Each row has a hidden value; after the row comes its band, the name of the range that the value falls in. Each part has its own.
[-198  -89  -99  294  223  340  416  -45   26  183  -61  136  114  558
  119  478 -189 -246 -128  109   -5  375 -193   12 -291  336 -143  160
  133 -112  -59   29 -293  -48  399  -81  -66   20  -23  312   50   39] -> Y
[ 208  240   13   96   98 -262  -88 -337  -13   17  193 -242 -265 -254
 -114   80 -228  357  152 -352 -226 -121   64 -331   73 -394  186  455
  -45  428  -53 -108  -19  265  -53 -156   31  169  121 -156  220   13] -> Y
[  62  -79   44   42  280 -219  111  120  317   86  228   12  619 -114
  179  -86  357 -221  103   37 -120 -283  -32   57  -75  405  -83  -10
  -39  -29  186  243  147   88  -33   58  182 -173  137   23   -3 -179] -> H
[ 156  111  -43  -88  306 -368  413  140   40  146  174 -261  206  125
  -52  332 -211   64  343 -371  -79  121  -43 -315 -140  225  153  174
  -85   14    3   17 -317  -81  268  -52  185  -10  171   66  -86  130] -> A
[ -31  228    3   85  142   -3  -40 -263   37  -15  128   43  -97   35
    7  166  -67 -119 -138    6 -155  -88  270 -376  226 -111 -138  255
  -56   54 -136  -40  -75  133  -32 -106  -87  163   57   36  215   85] -> Q
[ 139  231   -7  -78    5   60  -30  -99  -87  -47 -121   19  -97   85
 -197   88 -137 -292 -155  144  127  111  -12   -4   44  -37 -212  -96
  -67  -26  -17   26   95    7   32   94 -244   78 -107   73  -82   12] -> L
[ -87  127  -83 -115  181 -109   86    4  -45 -153  -67   33  -24   16
  -28   60 -151 -195 -120   99   49   89  -45  -83   59  -33  -64  -25
  -60 -125 -115   40   -6  -63 -150   54 -141   54 -166   27  -18  -36] -> H
[-107 -227   94  109  245   65   40  -94  109  -33  -17 -121  294   26
  338   32   74  112   10  -26  134  -53 -102   -7 -161  257   46  140
  143  151  -33   26 -109  -32   89   -2   99 -167  137   20 -139  -25] -> M
[ 184  268  141  -84   31  -81  -16    5  -60 -156    9  -12  -83   -7
  -86  -36  -91 -133 -114    9   87  -62   25   12  118    4 -151 -114
 -109    7  -91  -50   90  -74  -25    7 -226   91  -95   16  -93    0] -> W
[ 192  161  -57 -319  146 -401 -240 -247   68 -104  139 -208   -4 -252
  -87   68  -61  235  183 -166 -100 -228  174 -395   48 -147  205  262
 -181  110   46  -48  107  -72 -325  -26   88  -30  238  -16  -31   75] -> A
[-151  150 -203  131  208    7  122 -131   53  -62   93 -124  -71   58
  -53  222 -346   83 -168  -60 -110   62   69 -315  113  -92 -114  295
   31   20  -28   37 -112  117  -41  -62 -242   74  -99  113  263   15] -> X
[ 218  364 -103  113  149 -367  209   56  -71  115  246  -90 -439   95
 -240  353 -425  291  159 -291 -261  164 -196 -251 -187 -304  346  372
  -62   99   88 -159 -137 -127  -15 -340   47  185  -67  121  246   90] -> M
[  57  149   57  -92   -8   58  -32  -95 -178  -91  -81  105 -110   76
  -98   21 -156 -226 -136  146   96  123  -56   22   45  -12 -129 -107
  -31    2 -135  -44   -2   -8    0   40 -187   71 -113   38  -62    5] -> Y
[ 126  166   50 -205   31  -63  -57   16   -1 -140  -77  -17  179  -73
 -101  -60   -1 -269  -79  111  153  -37   32  -44  139   76 -237 -212
  -93 -103 -104  141  104  -49 -114  158 -202  -54 -105 -131 -149  -46] -> L
[  47   23   88  134   52  142  217    4   82    1   -7  -87   -5  119
   80  175 -221  155   32 -217   76   77 -127 -204   10 -110   26  165
  110   18 -279   13 -326 -115  117 -222  -63   48 -127 -118   -2  -15] -> H
[ 138   35  216 -102  -59   67 -317 -382    4 -234   52 -109 -215 -227
   71 -105    4  342    8 -197  105 -309   49 -102  109 -188  127  138
    6  147 -110  -88  167  -99 -170 -152 -128  -41   56   61  -22  -41] -> A
[ -64 -118  159  138  196  -21  -34  -74 -121  -54    1 -131   95  -19
  297   -5  -29  179   12  -54  162   67 -225   88 -212  163  126   89
  180  288  -56  -65  -63  -40  125  -34   71 -201   63  -39 -124   -7] -> Q
[ -48 -152  -35 -208 -149  222 -149 -273  163 -153   78  403 -104 -139
 -170 -230   50  -82  -98  254 -166 -342  101  -77  241  -87    3  -10
  -39 -280   26  101   48  113 -461  -57 -110  214  -92  243  264 -149] -> W
[ -14  -94  186 -170   46   23   60 -278  -62 -284  -32 -112 -215 -196
   76 -106 -125  283  142 -355  127 -169  -21 -113  167 -131  197   63
    7   23 -303  -45 -112  -28  -35  -74  -73   92  -58   31  -63  -66] -> Q
[ 512  238   -2  -79  112 -344   64  -74   12  288   73 -264  -76   93
 -248  359 -133  114  368 -261  -45  113 -120 -175 -361  -44  272  263
 -125  262  246 -107  -36  -93  226  -90  258   43  315   90 -195  168] -> L
[  35  107   62    5   71  -25   61  105  -16 -116   35  -11   66  -15
  -69  -58 -110  -53  -83   70   70  -10  -54   27   29  194 -169 -139
   36  -26   27   94  -20   -2  -30  102 -213  -23 -104  -33   26    6] -> X
[ 137   40  122  -69  -28   70   -1  -50   -5  -84  -15   86   -2   22
  -99  -48  -22  -72  -14   78   62  -52  -83  123  -55  171  -93 -132
  -13  -29   23   41   47  -32  -21   70 -148   30  -16   59  -49  -20] -> A
[  32  145   19 -134   51  -84   12  -15  -66 -184  -91   94 -106   -2
 -132   46 -101  -84  -25   96   41   79 -113   36  -69   49  -51 -128
  -60 -142  -94   88   69 -142 -209  116 -191   16 -137 -120   -9   -4] -> X
[ -67 -214  186 -171    9   47 -237 -160  108 -202  136  114  360 -337
  220 -350  321  -33   10   40   69 -407    6   10  209  149  -14 -145
   54  -99 -107  210  187   21 -277   -8    1 -254  -37  -32   19 -241] -> A
[ -68  -41   58  -46   35  161   68  -16 -105 -122  -89  176  -30  160
  -17   -2 -108 -161 -137  222  114  106 -130  164  -89  253 -113 -167
   49 -102  -23    1  -50  -71    3   94 -181   26  -89  164  -54    7] -> Y
[ 107   25   65  -57  232 -213  -26 -178  219  -54   93 -101  116  -53
   82  111  108  167  149  -91 -119 -237  171 -214 -100  186   74  241
 -104  101   63  -14  -13  -39 -131   39  125   49  329  -32  -35  114] -> W
[  86   52   59 -239  106  -39  118  -69   -2 -159 -167   41   18   70
  -46   55  -18 -232   11   26  141   23  -55   63  -30  103  -54 -134
 -147 -159 -145   22   42 -146  -32  117  -99   86  -41   69 -246  -37] -> M
[-270 -158  -46  -25  178  -39 -291 -179  196 -228  138  157  293 -334
  210 -247  329  -45 -153  247  -69 -366   20    4  103  142  -46   -6
   71 -153  110  297  370   60 -508   75  -61 -277  -77    7  238 -242] -> L
[  -3  181    3  -55  177 -105   85   78    6 -171  -65  -34  101   30
    3   23 -110 -195 -161  100   87   39    3  -27   68   94 -212  -84
  -75  -53 -118   49   17  -56  -87  116 -215   33 -124  -85  -90  -16] -> M
[  35   97    6 -110   55  -45   -4  -19  -78 -114  -28    7   48  -12
  -56  -27 -176 -102  -93   94   58   46  -26  -65   78   15 -110  -47
  -30   28 -119   -1  -55   17  -92   57 -151   34  -86  -56  -55  -16] -> Q
[ 117  264   58   -6   54 -132  -18   61   -5 -128   33   14  -77  -59
 -150    3  -74  -55  -65   60    2  -24  -18  -31   31   37 -134  -95
  -39  -46    8  100   90  -59 -156   71 -213   22 -123 -147   75   21] -> L
[  75  175   -6 -213   51 -131  -88  -92 -108 -164  -69   15   47 -115
 -122  -64  -84 -233  -84  109   65   20  -23   -2  101  -34 -147 -129
 -117  -13 -124   64  155   38 -167  153 -192   -1 -112 -101  -80  -82] -> A
[ 185  141  110  150   -9 -264 -107  217  -39  -12  280   35  -85 -249
 -128 -203  -45  270   78   15 -113 -113 -294  140 -154   32  163  -58
  137  142  281   98  129   -5 -230  -91  -22 -130 -138 -139  254  -71] -> L
[  76 -224  228  -87 -146  207 -375 -304 -102  -87   33  225  -10 -212
   85 -363  226  -32  -53  211  122 -251 -186  321  -46   57  106 -136
  113  136  115  -18  279   88 -130  -32   18 -124   23  236  -42 -192] -> Y
[  71  198   61 -146  136 -139  -12   12    8 -243  -92  -13  -14  -38
  -37  -36  -26 -159 -124   98  112  -57    6   66   32   78 -150 -135
 -129  -75  -57   22  165 -126 -171  145 -220   51  -84  -26 -142  -19] -> H
[ -28  -36  104   -6   35  110   33   67  -96  -69  -23  137  147   58
    9 -112  -15 -225 -119  231  125   55 -135  188  -45  313 -180 -242
   87  -32   20   78  -19   28   46  135 -145  -68  -85   56  -47  -31] -> A
[  67    0    9 -195   41  -32   -3   -8 -117  -75 -100   81  157   12
  -63  -78  -68 -278  -59  197  124   93 -153  149  -46  134  -97 -186
  -52   -8  -44   31   59   14  -43  146  -88  -29  -73   39 -190  -91] -> Q
[  23   67   24  -27  106  -39   71  108   64 -161   -1    5   51   27
  -12  -31 -122    8 -110   92   58  -40  -78   47  -26  145  -94  -64
   -8  -64   15   31   -7 -110 -139   42 -187   22 -100   25  -35  -23] -> M
[ 167  182  123  -64  -22  -19 -119   77   12 -110   88   13  108  -69
 -101 -143   -8 -121 -135  137   84 -149   40   24  119  165 -234 -192
  -19  -14   83   70  116  -22  -87   68 -236  -48  -60   13  -13   -3] -> X
[-236 -231  -95  -59   83  388  133 -348   15  -22  -10  203  -92  221
   36  159  -76 -181 -114   67   36   -4  -20  -56   35  113   26  103
   61 -265   14   17  -70   18  118 -113  -85   67  -37  672  106  -72] -> A
[ 114  232   57 -109  111 -142   50  116   29 -109   36   -4  142  -41
  -58  -59  -19 -282 -109   72   64  -74   46  -45  164   67 -213 -149
 -106  -79  -60   68   64  -29  -64   60 -164   36 -117  -20  -75  -46] -> H
[  38  231   63  350  303 -303  100  -65  -75   91  293 -208 -143  -63
   95  150 -159  243   64 -264 -200   11  -40 -176  -92  -31  139  370
   81  411   85 -110  -82  192  185 -163   84   34  106  -19  255   82] -> Q
[-293 -163 -109   70  322   77  -13 -305  294 -205  -51   56  148  -15
  264  104  172    5 -144  108  -65 -191   25  -11  -99  143  -35  241
   -5 -126    1  146  209  -30 -281   62  -74  -53   48  139   98 -145] -> H
[ -64  111 -172    5  165 -188  129 -157  -38  -72  112   52 -420  -10
 -124  212 -303  219   58 -158 -209   71 -192 -158 -104 -309  346  320
  -35  -74    4  -56  -10  -76 -226 -235  -12  152 -156  216  276  -62] -> M
[-143  -57    5  130  302  -46  204   20   74 -133   55 -173  146   93
  210  133 -153  212  -34 -120   39   13  -91  -23 -142  296  -10  148
   78   64  -14    9 -107  -83   68    7 -102  -92   30   90  -13   10] -> Q
[ -13 -120   84 -258   23 -224  -58   82  213 -184  403  154  166 -419
  -46 -364  210  171  196  -93 -166 -559   89 -199  293  156  189 -127
    2 -340  159  262   57  -36 -460 -103   69 -105  -67  138  300 -140] -> L
[-103 -121   71  170  235   95  385  151   93   92   76  -50  255  245
  220  200 -102   -8   57 -127   67  106  -99 -165  -73  298   -1   90
  154  -54 -121   49 -432  -87  297 -132   86  -42    3   84  -29   56] -> M
[  84   63  102  -57   70   27   34  -20  -82  -68 -111   67  -72   79
  -44  -22  -43 -203  -76  151  142   61  -92  138  -83  126  -71 -128
  -10   24   24  -45    0  -30   54  103  -84   94  -16  112 -151   35] -> H
[-186 -195   93   74   17  121 -284 -329  191 -212  205  234   41 -397
  130 -346  313  121  -80  104 -158 -491   25   44  167   18   26   52
  118  -63   81  239  301  207 -436  -28  -75  -96  -65   35  397 -255] -> X

Part 2:
[ 109  -25  170 -128  152   87   77  151 -117   60  130  136  -39 -265
   43   83   48 -112  155 -320 -126  -54  149   17   58  154  109  171
  123  -48  157  170 -249  110  223  -27   55  -52   85   39  -95   39] -> Z328
[ 413  -93  303  -75  275    3  108  -75    3   99   11  214   78   31
   24  254   58  -17   75 -323 -250  -59 -128  281   13   51 -163  256
 -228   12  147  112 -208  -35  -78  -83  -61  103   35  111   49 -119] -> z423
[ 529 -388   65  188  -26  189 -345   -3  395   32 -289  -26  312  364
 -264  127 -186  -95 -412 -319  275 -251 -275   58    3  152  -56  -94
  -69  158 -254  220  158   56 -262  375 -224   98  -52 -145  184  -20] -> z103
[ 317 -106  282   47   19  100  -81 -184   31   14  -31  188  207  130
 -148   -5  -23  -49    5 -257 -157  -94  -67  103  -67   43  -70  114
 -178   50   96   58   23  -93 -135   67   -7   33  -26  -85  192  -63] -> z207
[ 349   -3  311  183  -33    7   25 -161  -77   29   52   74   86  155
  -90  -12  114    2   21 -137  -99  -67  -53   -5  -34   10   64   16
 -120  -16  -68  141   75  -81  -69   45  -88  135  -62  -73  117  -99] -> Z595
[ 620 -386  122  397 -135 -163 -120 -436 -104  -95 -184  351  460  593
 -137  -64 -134  -62 -117  -71   99   44 -329 -262 -189  392  327   51
 -179  416   48  -19  145 -351   -8  -83  179  -27  215  114  562 -219] -> z808
[ -36   31  148 -105 -187  104 -172  185   95 -190  -79  138  -40  -31
 -328 -205 -299 -372  -89   98  -34  260  161   82   75 -228   35 -184
  285 -101 -141  -78  199  180 -183  172 -107 -119    3 -311  133   48] -> z149
[   0 -271 -519  -75  256  559 -164 -217  294 -226  -38  -15  215 -310
  -73  306 -123 -152 -277 -344  228  -74  -99   14   63  331  -72 -464
  -41  607  139 -268  -13  -30  441  478  270   46  715  230 -109   45] -> z698
[ 120  257  231   60  168  228  -32  -73  -94   66  197   48   47  113
 -304  -92  184  -16  118  173 -182   95   71  308  -80 -132  -25 -327
   39 -230 -215 -126   66  -31 -174  166 -198   88  -76 -231 -231  -54] -> Z595
[ 119 -139  -33   37   29  175 -269   10  131  -52    5   70  227  165
 -234    7 -163 -162 -150  -66   37   69   12  194   -5   -1    9 -286
  124   59 -129  -75   43  153 -127  259 -143  -89   58 -229   48   48] -> Z595
[ 252  -15  269  110  -94  423   55 -139  192    8 -141   22  116 -243
 -280 -188  101  131  158 -513  -35 -139  -34  -96  -11   99 -141   26
 -107  -68   79  275  210 -218  117  215  -61   74   27 -273  -40  -10] -> z207
[  57   32  133 -191  323  402   48 -153   29   67  357   60   56 -255
 -135  155  142    7   89 -296 -269 -106  131  418 -122 -153 -138 -218
 -119   31  103 -107 -195   53  -86  199  -32  132  136  -27 -348   -7] -> z808
[ 137 -111  162 -115  -42  142 -447   15  -49 -122   74  358  259  222
 -400 -171 -323 -442 -157   67   75   65  166  -11 -311   85  229 -115
  304  136  -31 -294  132   41 -174  118  116 -180   54  -34  163   19] -> Z328
[  85 -203   -5  -11 -227  103  -85   -8   31 -310   26  279  166  -41
 -298 -168 -314 -199   60   69   47  262   71 -118 -120  -52  342 -122
  243  180 -114  -41  210  -48  -57  -22  -17 -124  294 -238  222   46] -> z17
[  92   50   92  -44   88  150  -43  165  -32  -53   25   96   36 -145
 -176    1   33 -106   57  -51   -6   29   64   -7   24  109   90    1
  182  -70  -96   43   50  -22   73   92  -69   11   93 -142  -57   30] -> z17
[-101  -68  100 -232  121  150  -14  -22  -98  -23  266   89    9 -370
   81  128   24 -199  -62 -436 -213 -163  245   64   22    1   -5   68
  -12  171  329  -51 -230  148  122  157  224   13  150   70  -17   44] -> z808
[ -66   92  -67  -81  236   63  205  -79 -188  -85  305   56    6 -270
  166  251  183    7  132    7 -290   66   86  263   91  -60   38  -70
  -93  133   38  -95 -188   37  189   31   21  127  310   44 -113   18] -> z423
[ 226    3  407  -40   33  -50 -112  184   44  103   35   60   56  178
 -283   18   -3  -88  -67 -165 -181 -148   22  265   31 -239  -88  127
   10 -377 -240  210   -6  125 -490   85 -339   46 -339 -375   31    5] -> Z328
[ 118  258  545   74  -41 -182  114  -34 -492  110  239  182  -60  -27
   62 -177  301  -79  220  -60 -306  -73  233 -201  -38  108  223  331
   28 -185  185  113  -64  -96  100 -154  143   46 -214  -15  145  -81] -> z423
[ 119   57  215  -17   39   43  -44  109  -60   93   60  -21  -23    7
   41  109   54 -122  -69 -143  -51 -167  147  181   75  -14    2   13
  104  -77 -159  204  -85  281  124  213 -145   38  -51  -14 -175   99] -> z17
[ 198 -347  107   20 -194  -13 -310  -50   60 -183   24  274  269  283
 -379 -159 -373 -313 -201  -55   24   93    1  -85 -129  -67  294 -109
  118  136  -28 -100  100    3 -445   44   31 -141   19 -270  443  -42] -> z149
[ 631 -148  606  278 -474  -47 -191   33  203  -49 -439  203   82  445
 -442 -389 -292 -209  -91  -76  160   82 -144 -261  -50  -27  110  161
  103 -171 -250  373  469  -83 -351   24 -251  -16 -330 -325  464 -116] -> z103
[ -25 -124  -50  -92  -63   -2  -86  194   20 -200   17   95   47 -162
  -78   46 -179 -270 -123  -24  -42   81   69   10  114  -54  145   17
  138   98  -61  -23   26  106  -57  110    8  -15  145 -164  210   55] -> z808
[-275  140  -76 -341  243  327   72  214  -47 -143  155  114 -112 -651
 -152   16   23 -211  214 -183 -270   37  189   71  171   23  -24   37
   69 -120  240 -149 -185  -58  137   73  220  -46  228 -138  -79   70] -> z207
[ 217   14  176  -26  206  140   27 -126  -21   71  187   42   68    6
  -13  209  116  -23   -4 -185 -189 -150   14  335  -42  -82  -90  -66
 -159   24  -64   31 -129   85  -33  149  -99  153   49   49 -164  -18] -> z207
[ 208 -125  225  -26    5  133 -215   25   48   -1    2  142   84   29
 -177  -52  -92 -203  -79 -248   -5  -36   63 -106    4  132   57   20
   86   28  150   46  -11   49 -112  105   42  -58  -61 -108  203  -27] -> z698
[ 273   40  241  -53  223 -119  145   11 -238   59   27  297    7   41
  235  161   63 -116  137   64 -178  286   47  188   35  217   44  171
  113  178  191  -17 -187  100  294 -141   18  -23  200  256    6  -84] -> z17
[-242  -56 -181 -116  -70   -1  131  422  -15 -263  -71    4  -55 -570
  -65    0  -20 -129   26 -139  -58   64   57 -250  353   72  194  223
  194  -64   -5  151   28  -83  114   49   57   -9  233 -373  223  102] -> Z328
[ 209  264  481  171 -105   25   34  -71 -216   88  226  -34 -126  158
 -186 -162  219  -77   17  101  -94  -83  170    2  -80 -190  172 -180
   75 -246 -296  133  145   55 -127  134 -169  185 -228 -127 -145  -64] -> z103
[-114  -89 -326   51  -17  103 -104 -149 -124 -307  249  141  257  -44
   15   58 -106 -122   34  329  -96  236   66  105  -34    3  312 -291
   46  379  -81 -292   41    7  106   91   80  -23  412 -105  204   90] -> z207
[  77  287  436 -241  211  121  -45  146 -192   90  154  299 -116 -100
 -154 -107    1 -320  175   16 -234  281  297  257 -109  -24  -91  -20
  306 -183  164 -197  -82  159   70  -18   -5 -112  -54   55 -210  -55] -> z207
[ 131  182  386    9  -53  150   54   55  -17   19   -4   25 -133 -190
 -194 -149  105  -72  175 -265 -184  -55   94  -70  133  -64  -81   92
  -26 -318   43  212   65  -38  -25   56  -72   50 -182 -244   50  -27] -> z149
[ 103   99  170  132 -149   59   12  143 -147  -46    4   97    9  -27
 -206 -240    8 -135   97   65   73  150  146 -140  -30   91  289 -117
  350 -114 -218  114  163   13  205   82  -75  -70   62 -180  -83   27] -> z423
[  86   -9  181    1  -81 -338  118  271 -253 -120 -117  233  -65   26
  -71  -65  -73 -272  -45  117  -37  239   36 -190  166   99  292  208
  300  -68  -74   66   28  -23   40 -126   35  -81  117  -90  240  -78] -> z17
[ -41  101   78 -257  503  548 -342  -53   80  316  284 -129   25 -137
   44  292  162 -173 -167 -495 -113 -433  284  455   40  152 -363 -310
  -28    4  254 -100 -441  460  196  549   74  -18  -70  192 -500  147] -> z698
[ -92  -44  -68  -56  169   47 -105  -45 -132  -51  254  165  212   20
  -52   63  -18 -117  -32  -26 -149  265  162  245  -28    4   45 -290
  202  152  106 -268 -117  156   26  114  -32 -142  225 -146  -30   15] -> z207
[ 140   53 -176  141  305   96 -175  277  -51  109    7  -61  184  124
   11  169  166  -19  -23  206   59   42  -64  232  153  320   93 -159
  184  -69 -267   11 -123  129  146  222 -209    0   11 -145 -122   74] -> z207
[ 165 -187  134 -105  105  -70  -22   21   22  -27   68  101   95   50
  -76  236  -70 -123 -146 -254 -172 -197  -44  210   76 -124   -8  140
 -135   -6  -65  108 -157   87 -270   68  -77   68   28  -91  119    1] -> z17
[ 160  237  -75   79  531  112 -105  -42 -268  194  500 -154  -12   80
  367  495  419   31  105  206 -173 -207   73  359   96  196   72 -215
 -143   13 -132  -47 -424  284  243  125 -111  216  -29  268 -257   65] -> z698
[  12  -39  287 -189  -59 -234  -91  444 -131   37  165  -10 -213  -97
   68  115 -111 -428 -253 -131  -85 -181  274   65  153 -203  199  200
  251 -170 -150  217 -204  462 -177  110  -71   30 -237  -41   45   83] -> Z595
[  69  154  189  283 -351  192 -112 -101  -54 -153  -92   48   49  209
 -505 -489  -45 -149  -28  296  150  207   96 -247  -62  -35  292 -458
  300 -108 -351  -32  472 -132  -36  264  -70  -45   33 -380   37  -28] -> z698
[  55 -200 -195 -212   81  471 -250   56  406 -253  -71   73  192 -343
 -171  211 -261 -122  -19 -297    9  -70  -34  185   54   -3 -201  -27
  -67  205    6   -7   92   63   10  251  -97   13  269 -180  102  176] -> z17
[ 139   88  386 -145  177  251  -42  117   34  253  201 -156 -152 -269
   23  171  201  -80  -15 -616 -189 -535  200  189  104  -72 -194  146
 -133 -283   58  349 -282  286    2  273  -75  151 -305  -10 -274   88] -> Z595
[ 199  199  184   58  181  261   54 -138   24   27   72   31   10   27
 -238   23  145    9  108  -25 -145   80  -24  297   -7 -101 -168 -296
  -64 -144 -160  -56   76  -46  -11  173 -188  120   61 -109 -235  -73] -> Z595
[ 310  122  303  166  -37  246  -58 -249  -11  -19   50  133  113  178
 -239 -165   61  -18  105  107  -77  147    4  103 -148  -32   15 -238
  -22   27  -97  -54  235 -104  -57  120 -123   97    5 -118    6  -87] -> z149
[ 223   -1  166  305 -421 -279  202  191 -179 -322 -276  228  -60  -21
 -170 -377  -81 -140  158  331   86  540 -101 -607  191  169  500  160
  304   -9 -122  168  421 -332   88 -261   -1  -23  150 -323  591 -156] -> z103
[ 192   21   27  -34  146  344  -50   87  166  -17 -171   94   78 -141
 -209   24  -47  -85   74 -191   53   59  -35  138   51  182 -127  -99
  119  -24  -65   55   61   -5  247  202  -91  -38  197  -60 -177   39] -> Z328
[ -74   18  170   10 -295   67 -152  115 -156 -212  -50  276  119   -5
 -473 -490 -202 -351  -46  200   37  246  194 -271 -129   30  384 -109
  411  -14  -73 -179  315 -158 -105  107  165 -170   87 -331  215  -17] -> z207
[  99 -118 -133   25   25  228   66  109  240 -186 -210  -29   54 -358
 -137   87  -18    8   37 -336  -16   -5 -179  -94  292  116 -103   61
 -111    5   19  173   93 -168   97  144  -42   76  215 -273  199   10] -> Z595
[ 397 -166  235   11  145   76  -55  -72   51   71  -34  177  160  126
 -146  105  -31  -84  -26 -322  -91 -129 -117  133  -47  108  -35  111
 -130   11   46  100 -102  -51 -115   41  -23   35   -1   11   85  -87] -> z207
[ 427  -87  -29   89  192 -139 -119   82  -79 -117  -79  300  184  384
  -65  204 -150 -214  -31  421   88  333 -189  174  -59  214  218  -64
  175  185 -287 -155   43   -5   23 -104 -152   -7  249  142  150  -87] -> z17
[ 311 -147 -122  178  186  263  204 -257  298    1  -45 -242  116  -88
   94  428  203  305  -20 -383 -149 -321 -333  371  276  -91 -283 -105
 -565   84 -200  328  -87  -34   12  292 -262  343  182 -111  -73   13] -> Z595
[ 367  120  429  260 -158   53 -172  -23  -64  116    3   12   32  425
 -274 -214   40 -146 -134  145  126   12   87   24 -132  -43  162 -281
  233 -146 -388  129  248  139 -115  240 -259   65 -230 -135 -108  -51] -> z103
[ 541  -91  404  191 -304 -141 -162  -57 -103 -200 -243  547  212  546
 -487 -408 -386 -347   65  406  128  493  -86 -178 -323   89  403  -10
  335   62 -241 -113  428 -226 -181 -223  -55 -171   74  -79  394 -178] -> Z328
[-195   38  -30  160  -74  151  -49 -157 -106  107  266 -314   69 -132
  131   81  233  113   14 -519 -179 -544  221   56  253  -47   -3 -157
 -192 -177  -56  352 -250  302  262  390  -34  -21 -109 -263 -137  252] -> z207
